Small tables with named rows and columns. After each table, cells are looked up by row and column.

Table gobimuf
|  | paluve | vom | ludine | dag | sol |
|---|---|---|---|---|---|
| pil | 26394 | 2505 | 27130 | 36806 | 50244 |
| ginapo | 38900 | 26173 | 39107 | 20063 | 33716 |
| rutim | 215 | 87204 | 34871 | 22860 | 38839 |
| puvukos | 2956 | 8013 | 26831 | 48712 | 35924 |
| lef | 34723 | 23758 | 26582 | 53752 | 11480 |
| runekik | 22023 | 38229 | 24900 | 53128 | 42407 |
| kag | 44527 | 8512 | 33988 | 43601 | 40266 |
| mit | 61983 | 42094 | 33950 | 53709 | 40497 |
| sezuve | 15388 | 55239 | 27062 | 25229 | 40838 |
| redug | 32046 | 36814 | 31141 | 59097 | 43608 |

runekik, paluve => 22023
lef, vom => 23758
redug, paluve => 32046
rutim, dag => 22860
runekik, ludine => 24900
redug, ludine => 31141
redug, vom => 36814
sezuve, sol => 40838
Row with the largest sol: pil

kog:
         dip  bomu  soti  rafo  siz  fupopud  gopavi
dufo     116   105    18   104   36      119      47
kofufan   91   103    32   106   33      121      42
let      132   109   178   114  190      122     188
kab       94   107    36   108   30      104      38
mabusa   197   107    11    99   93      140     110
raz       62   108   216   120  168      101     158
pudis    215   110    58   102  149      140     162
fude      98   110   208   114  181       98     170
zuf      211   110    56   104  151      141     160
sudotaf  114   107   191   113  187      111     179
tidalos  148   113   168   113  193      119     189
batutu    16   105   206   122  129       94     115

bomu of kofufan is 103
gopavi of zuf is 160
rafo of kofufan is 106
fupopud of tidalos is 119
siz of dufo is 36
rafo of batutu is 122
bomu of sudotaf is 107
gopavi of batutu is 115
bomu of dufo is 105
soti of sudotaf is 191
dip of kofufan is 91
fupopud of kofufan is 121
gopavi of raz is 158
gopavi of dufo is 47
siz of kofufan is 33
Which row has the largest bomu? tidalos

Table dorupul
,rulag,gom,kubiso,tobotaz,let
tosive,-28721,16814,49872,-12102,62608
duk,31813,26121,-34314,-46680,69032
gif,84688,67627,-23055,-8411,48602
nad,-36008,32911,24101,26778,35270
dav,5193,25347,3368,-9289,60848
gutofi,84074,-82622,-6488,95706,-9304

rulag of duk: 31813
let of duk: 69032
kubiso of gutofi: -6488
rulag of dav: 5193
kubiso of duk: -34314
kubiso of dav: 3368
gom of tosive: 16814
tobotaz of duk: -46680
gom of dav: 25347
rulag of nad: -36008
tobotaz of gif: -8411
kubiso of nad: 24101
gom of gif: 67627
tobotaz of gutofi: 95706
let of nad: 35270
rulag of gif: 84688
let of tosive: 62608
rulag of tosive: -28721
Row with the largest kubiso: tosive

mipa:
|  | feporav | dis | karip | vaz |
|---|---|---|---|---|
| dese | 0.4 | 0.4 | 0.5 | 0.5 |
| dofovo | 0.2 | 0.8 | 0.5 | 0.2 |
| tobif | 0.6 | 0.4 | 0.7 | 0.4 |
| legura | 0.8 | 0.3 | 0.7 | 0.7 |
| rupil | 0.7 | 0.5 | 0.7 | 0.4 |
| zaz | 0.8 | 0.2 | 0.6 | 0.8 |
| sige | 0.6 | 0.5 | 0.7 | 0.4 |

dis of dese: 0.4
karip of dofovo: 0.5
karip of tobif: 0.7
vaz of legura: 0.7
vaz of rupil: 0.4
dis of rupil: 0.5
karip of sige: 0.7
feporav of dofovo: 0.2
vaz of sige: 0.4
feporav of sige: 0.6
vaz of zaz: 0.8
karip of zaz: 0.6
dis of dofovo: 0.8
dis of legura: 0.3
karip of dese: 0.5
dis of sige: 0.5
feporav of zaz: 0.8
feporav of rupil: 0.7
vaz of dese: 0.5
dis of tobif: 0.4

peruva =
	dev	tumun	tesi	mugel	sav	fada	ziseler	gaz	nitol
vanuku	70	72	22	69	51	56	39	74	60
mena	21	92	60	49	39	65	70	44	37
dazok	66	58	65	40	90	83	64	56	93
baz	69	81	37	66	51	60	53	65	36
girugo	61	68	77	30	36	38	54	75	69

fada of vanuku is 56
tumun of dazok is 58
nitol of mena is 37
fada of baz is 60
ziseler of vanuku is 39
gaz of baz is 65
mugel of girugo is 30
nitol of baz is 36
sav of vanuku is 51
ziseler of mena is 70
nitol of vanuku is 60
mugel of mena is 49
dev of mena is 21
gaz of girugo is 75
dev of baz is 69
mugel of vanuku is 69
Row with the largest fada: dazok

tevum =
	zitirod	zibeku	lep	zolibo	zek
fudi	12	2	-77	64	-16
vep	39	13	39	-57	25
sodufi	42	23	-23	83	-50
kuvate	18	52	61	-13	77
vogapu	-5	33	35	31	47
zavok	-18	52	-9	56	21
rel	39	-4	22	-18	60
dega	18	21	4	13	26
tup	32	-8	38	-22	53
kuret	31	13	58	3	25
bavo	-16	0	-32	35	-59
pudeman	42	14	41	16	12
duso	57	-1	34	25	10
vipi	70	-7	33	-53	74

kuret, zitirod => 31
pudeman, zitirod => 42
vipi, zitirod => 70
zavok, lep => -9
dega, zek => 26
kuret, zibeku => 13
vep, zek => 25

ditirig:
	ratil	kaz	muzilev
vot	3440	5542	3773
ratobur	3661	1505	4251
zil	4323	5145	4815
ponez	4518	4057	4632
kig	6111	4825	5267
dide	3442	5182	4840
tunovi	4170	3642	4128
lozu	4361	3083	5017
nube	4679	9016	4489
vav	4273	1369	4177

kaz of ponez = 4057
ratil of zil = 4323
ratil of nube = 4679
ratil of kig = 6111
ratil of vot = 3440
ratil of lozu = 4361
ratil of ponez = 4518
kaz of dide = 5182
kaz of nube = 9016
muzilev of tunovi = 4128
kaz of lozu = 3083
muzilev of dide = 4840
kaz of vav = 1369
Which row has the largest kaz? nube

linilos
fields: lig, tunop, dag, vop, pob, gem, fas, kur, disono
rabipam: [58, 62, 122, 71, 100, 105, 105, 83, 82]
vik: [41, 31, 131, 230, 95, 121, 121, 40, 119]
lom: [28, 12, 193, 244, 76, 156, 156, 31, 68]

What is the fas of vik in linilos?
121
What is the disono of rabipam in linilos?
82
What is the vop of rabipam in linilos?
71
What is the lig of vik in linilos?
41
What is the pob of rabipam in linilos?
100
What is the gem of vik in linilos?
121
What is the dag of rabipam in linilos?
122
What is the disono of lom in linilos?
68
What is the gem of rabipam in linilos?
105

gasu.csv
,tenosi,buzo,depe,lik
pifu,0.45,0.37,0.31,0.77
rufa,0.39,0.64,0.40,0.32
nodokav,0.76,0.37,0.43,0.08
fuz,0.49,0.53,0.82,0.24
fatug,0.41,0.56,0.53,0.50
sirudib,0.36,0.53,0.52,0.41

fatug, lik -> 0.50
rufa, tenosi -> 0.39
sirudib, buzo -> 0.53
sirudib, tenosi -> 0.36
fatug, depe -> 0.53
fatug, buzo -> 0.56
fuz, depe -> 0.82
sirudib, lik -> 0.41
fuz, tenosi -> 0.49
sirudib, depe -> 0.52
nodokav, tenosi -> 0.76
rufa, buzo -> 0.64
fuz, buzo -> 0.53
nodokav, depe -> 0.43
pifu, tenosi -> 0.45
nodokav, buzo -> 0.37
pifu, depe -> 0.31
rufa, lik -> 0.32

fivud
columns: fev, giliz, tulanar
bisib: [89043, 11859, 84279]
leg: [93033, 10205, 84749]
bekab: [14902, 68445, 17536]
zuzado: [10575, 72250, 21193]

leg, fev: 93033
bisib, giliz: 11859
zuzado, tulanar: 21193
leg, giliz: 10205
bekab, tulanar: 17536
leg, tulanar: 84749
bekab, giliz: 68445
zuzado, fev: 10575
zuzado, giliz: 72250
bisib, tulanar: 84279
bisib, fev: 89043
bekab, fev: 14902

ton
|  | rar | fosaluz | kun | tamazi |
|---|---|---|---|---|
| rogosaf | 113 | 179 | 101 | 59 |
| nale | 157 | 226 | 172 | 97 |
| fezezig | 157 | 226 | 173 | 98 |
| pes | 99 | 173 | 75 | 82 |
| futo | 143 | 205 | 151 | 62 |
| tumegi | 99 | 191 | 66 | 165 |
| rupek | 155 | 238 | 163 | 158 |
| fip | 104 | 199 | 75 | 177 |
| dod | 98 | 172 | 72 | 88 |
| dus | 113 | 209 | 88 | 189 |
| nev | 122 | 185 | 117 | 54 |

What is the tamazi of pes in ton?
82
What is the rar of fip in ton?
104
What is the rar of nale in ton?
157
What is the fosaluz of dus in ton?
209
What is the fosaluz of futo in ton?
205
What is the fosaluz of pes in ton?
173
What is the rar of pes in ton?
99
What is the kun of dus in ton?
88
What is the kun of futo in ton?
151
What is the tamazi of futo in ton?
62
What is the kun of nev in ton?
117
What is the kun of fip in ton?
75
What is the rar of rupek in ton?
155
What is the tamazi of dod in ton?
88
Which row has the largest kun? fezezig

